Below is a small trained network, with its code and all its weights. Each question gives an input and a class and asks what happens when units are switched off, that is, made to give their printed mean instead of their output.

import numpy as np


def w(rows, s, z=0):
    codes = np.array(rows[::2]) - 128.0
    scale = np.full(codes.shape[1], s)
    scale[-1] = z or s
    return codes * scale


def f(y):
    return y / 2 * (1 + np.tanh(0.7978845608 * (y + 0.044715 * y**3)))


def log_softmax(a):
    a = a - a.max(-1, keepdims=True)
    return a - np.log(np.exp(a).sum(-1, keepdims=True))


def net(x, mask):
    res = np.array(x, float).reshape(1, 4) / 4 @ E
    y = f(res @ A[0][:, :-1].T + A[0][:, -1])
    res = res + np.where(mask, y, B[0][:, -1]) @ B[0][:, :-1]
    return log_softmax(res[-1] @ U[:, :-1].T + U[:, -1])


A, B = {}, {}
E = w([
[146,221,177],'x0',
[120,95,252],'x1',
[128,128,124],'x2',
[1,143,144],'x3',
],0.0094)
A[0] = w([
[125,128,128,17],'N0',
[116,85,113,65],'N1',
[127,130,115,73],'N2',
[106,179,69,82],'N3',
[79,134,127,20],'N4',
[218,141,140,31],'N5',
[107,251,148,95],'N6',
[128,100,184,4],'N7',
[242,118,100,2],'N8',
[142,195,139,70],'N9',
[31,160,114,12],'N10',
[102,93,116,103],'N11',
[156,146,50,91],'N12',
[69,175,42,33],'N13',
[158,83,181,78],'N14',
[140,157,76,43],'N15',
[178,162,38,106],'N16',
[51,23,87,152],'N17',
[90,69,100,78],'N18',
[139,42,101,37],'N19',
[132,192,156,87],'N20',
[107,71,110,70],'N21',
[140,182,142,46],'N22',
[116,204,146,119],'N23',
[125,118,148,65],'N24',
],0.016,0.007)
B[0] = w([
[74,4,124,110],'N0',
[146,100,113,138],'N1',
[125,114,133,118],'N2',
[134,114,183,186],'N3',
[97,87,82,139],'N4',
[98,65,67,183],'N5',
[165,80,127,217],'N6',
[99,93,172,141],'N7',
[74,107,87,216],'N8',
[152,67,136,157],'N9',
[74,107,51,196],'N10',
[138,125,118,149],'N11',
[134,127,170,206],'N12',
[112,118,174,209],'N13',
[73,102,176,163],'N14',
[119,115,155,157],'N15',
[106,127,173,238],'N16',
[171,116,142,255],'N17',
[148,114,119,171],'N18',
[158,92,127,171],'N19',
[147,99,132,163],'N20',
[158,90,125,155],'N21',
[145,76,132,140],'N22',
[169,89,112,182],'N23',
[107,117,139,120],'N24',
],0.014,0.0096)
U = w([
[219,56,137,76],'0',
[28,82,75,142],'1',
[67,100,249,77],'2',
[137,113,148,252],'3',
[178,224,119,189],'4',
[139,189,70,59],'5',
[128,188,116,55],'6',
],0.015,0.021)

Each question gives the input, the list of numbers given to net, and the class t.
The units are the neurons (one row each of A and B). Each row of codes is followed by its name. A weight is (code - 128) times the scale printed after its matrix; where a second scale follows, it is the last column's (A, B and U).
mask holds one flag per neuron, in row order. A switched-off neuron (its flag False) gives its mean, the last column of its row in B, instead of its output. The means were averaged over made-up inputs and are rounded, as every weight is.
A unit's drop is (log p(t) with every unit on - log p(t) with that unit switched off) / (log p(t) with every unit on - log p(t) with every unit switched off).
The circuit of an input: a set's keep is (log p(t) with only the set's units on - log p(t) with every unit switched off) / (log p(t) with every unit on - log p(t) with every unit switched off). Starting from the 12 units with the biggest drops (on a tie, the unit counted first), units are removed one at a time, each time the one whose removal leaves the highest keep (on an exact tie, the one counted first), for as long as the keep stays at least 0.8.
circuit, biggest first: the units of the circuit, biggest drop first
most important unit: the unit with the biggest drop
top k neurons: the k neurons with the biggest drops, biggest first
drop of u: that unit's drop, to one decimal
input [-4,6,1,-3], class 2: circuit, biggest first => [N14]
input [3,-6,6,3], class 2: circuit, biggest first => [N13, N3]
input [6,0,4,1], class 0: circuit, biggest first => [N6, N23]
input [7,5,-4,-8], class 1: circuit, biggest first => [N5, N8]
input [0,-6,-5,-5], class 2: circuit, biggest first => [N16, N12]
input [5,2,-2,6], class 1: top 2 neurons => [N10, N17]
input [6,1,-3,-8], class 1: circuit, biggest first => [N8, N5]
input [3,8,7,-6], class 2: top 2 neurons => [N14, N10]
input [-5,-7,-6,4], class 2: circuit, biggest first => [N13, N3]
input [-6,-6,7,-5], class 3: top 3 neurons => [N16, N8, N6]
input [-2,-7,8,-8], class 1: top 2 neurons => [N8, N5]
input [-1,-8,-2,-5], class 2: top 2 neurons => [N16, N12]
input [4,5,6,6], class 1: top 2 neurons => [N10, N17]
input [0,4,4,-4], class 1: most important unit => N17
input [2,-5,-4,4], class 2: top 2 neurons => [N13, N3]
input [8,2,-2,8], class 0: top 2 neurons => [N6, N23]
input [-5,-5,2,-6], class 1: drop of N6 => 0.2
input [8,-6,1,0], class 0: drop of N23 => 0.1
input [-6,-8,-3,-1], class 2: drop of N10 => 0.0
input [2,3,7,8], class 1: circuit, biggest first => [N10]
